Below is a small trained network, with its code and all its weights. Each question gives an input and a class and asks what happens when units are switched off, that is, made to give their printed mean instead of their output.

import numpy as np


def w(rows, s, z=0):
    codes = np.array(rows[::2]) - 128.0
    scale = np.full(codes.shape[1], s)
    scale[-1] = z or s
    return codes * scale


def f(y):
    return y / 2 * (1 + np.tanh(0.7978845608 * (y + 0.044715 * y**3)))


def log_softmax(a):
    a = a - a.max(-1, keepdims=True)
    return a - np.log(np.exp(a).sum(-1, keepdims=True))


def net(x, mask):
    res = np.array(x, float).reshape(1, 5) / 4 @ E
    y = f(res @ A[0][:, :-1].T + A[0][:, -1])
    res = res + np.where(mask, y, B[0][:, -1]) @ B[0][:, :-1]
    return log_softmax(res[-1] @ U[:, :-1].T + U[:, -1])


A, B = {}, {}
E = w([
[98,2,56,123,132,100],'x0',
[201,161,172,147,176,35],'x1',
[153,93,112,73,196,126],'x2',
[188,120,161,89,88,181],'x3',
[213,131,36,164,96,66],'x4',
],0.013)
A[0] = w([
[214,76,119,110,124,133,156],'N1',
[124,114,117,199,36,139,248],'N2',
[193,111,170,113,53,151,209],'N3',
[159,179,143,78,58,169,111],'N4',
[102,84,175,79,192,85,107],'N5',
[93,173,103,114,181,111,223],'N6',
[115,160,151,176,149,152,161],'N7',
[163,153,143,82,178,93,158],'N8',
[155,182,157,114,88,166,134],'N9',
[100,120,161,91,109,83,131],'N10',
[63,155,64,103,81,76,254],'N11',
[233,111,84,156,147,14,136],'N12',
[58,142,145,5,136,213,254],'N13',
[137,68,194,65,176,85,178],'N14',
[182,93,86,104,112,102,155],'N15',
],0.012,0.004)
B[0] = w([
[228,85,83,85,148,118,176],'N1',
[124,28,126,127,103,145,194],'N2',
[195,119,70,109,30,156,176],'N3',
[146,137,168,103,53,200,171],'N4',
[70,23,111,167,139,211,184],'N5',
[114,53,144,179,169,86,165],'N6',
[152,66,113,82,118,86,158],'N7',
[155,57,131,142,229,69,177],'N8',
[174,180,203,64,79,182,174],'N9',
[140,87,123,101,136,153,139],'N10',
[140,81,134,195,175,132,190],'N11',
[128,105,196,77,181,116,253],'N12',
[59,66,189,104,120,170,210],'N13',
[112,2,105,127,164,150,193],'N14',
[189,107,160,92,232,126,182],'N15',
],0.0091,0.019)
U = w([
[239,117,164,90,204,69,138],'0',
[35,49,175,117,191,118,169],'1',
[98,249,73,83,130,78,28],'2',
[123,194,104,153,149,107,2],'3',
[142,52,115,114,109,151,221],'4',
[84,123,100,254,121,60,90],'5',
[137,182,202,34,35,154,125],'6',
],0.0095,0.0041)

Each question gives the input, the list of numbers given to net, and the class t.
The units are the neurons (one row each of A and B). Each row of codes is followed by its name. A weight is (code - 128) times the scale printed after its matrix; where a second scale follows, it is the last column's (A, B and U).
mask holds one flag per neuron, in row order. A switched-off neuron (its flag False) gives its mean, the last column of its row in B, instead of its output. The means were averaged over made-up inputs and are rounded, as every weight is.
A unit's drop is (log p(t) with every unit on - log p(t) with that unit switched off) / (log p(t) with every unit on - log p(t) with every unit switched off).
The circuit of an input: a set's keep is (log p(t) with only the set's units on - log p(t) with every unit switched off) / (log p(t) with every unit on - log p(t) with every unit switched off). Starting from the 12 units with the biggest drops (on a tie, the unit counted first), units are removed one at a time, each time the one whose removal leaves the highest keep (on an exact tie, the one counted first), for as long as the keep stays at least 0.8.
units of the circuit, in order: the units of the circuit, biggest drop first
unit that matters most: the unit with the biggest drop
k most important neurons: the k neurons with the biggest drops, biggest first
drop of u: that unit's drop, to one decimal
input [4,-5,0,1,7], class 0: unit that matters most => N15
input [1,-7,1,7,4], class 6: units of the circuit, in order => N14, N4, N5
input [-8,1,3,5,7], class 6: 4 most important neurons => N4, N9, N3, N11
input [5,0,-4,2,2], class 0: units of the circuit, in order => N5, N13
input [3,5,-5,2,-1], class 0: 2 most important neurons => N13, N5
input [7,7,-4,7,-2], class 0: 2 most important neurons => N13, N1
input [1,0,0,-6,7], class 0: 2 most important neurons => N13, N5
input [-6,1,3,-8,1], class 0: 3 most important neurons => N13, N5, N14
input [-6,-5,5,-2,2], class 6: 2 most important neurons => N14, N5
input [-2,8,4,-1,0], class 1: 2 most important neurons => N5, N14
input [-5,6,6,7,-8], class 1: 2 most important neurons => N13, N8
input [1,0,-5,-7,-2], class 5: 2 most important neurons => N12, N13
input [0,-4,-6,0,-1], class 4: 3 most important neurons => N2, N12, N11
input [6,4,5,6,0], class 0: units of the circuit, in order => N1
input [6,-2,-1,-3,4], class 0: 3 most important neurons => N13, N5, N15
input [0,1,-1,-8,1], class 5: drop of N14 => 0.2
input [-5,-1,-8,-4,-8], class 6: drop of N9 => 0.2
input [4,-6,6,-6,7], class 0: drop of N15 => 0.1
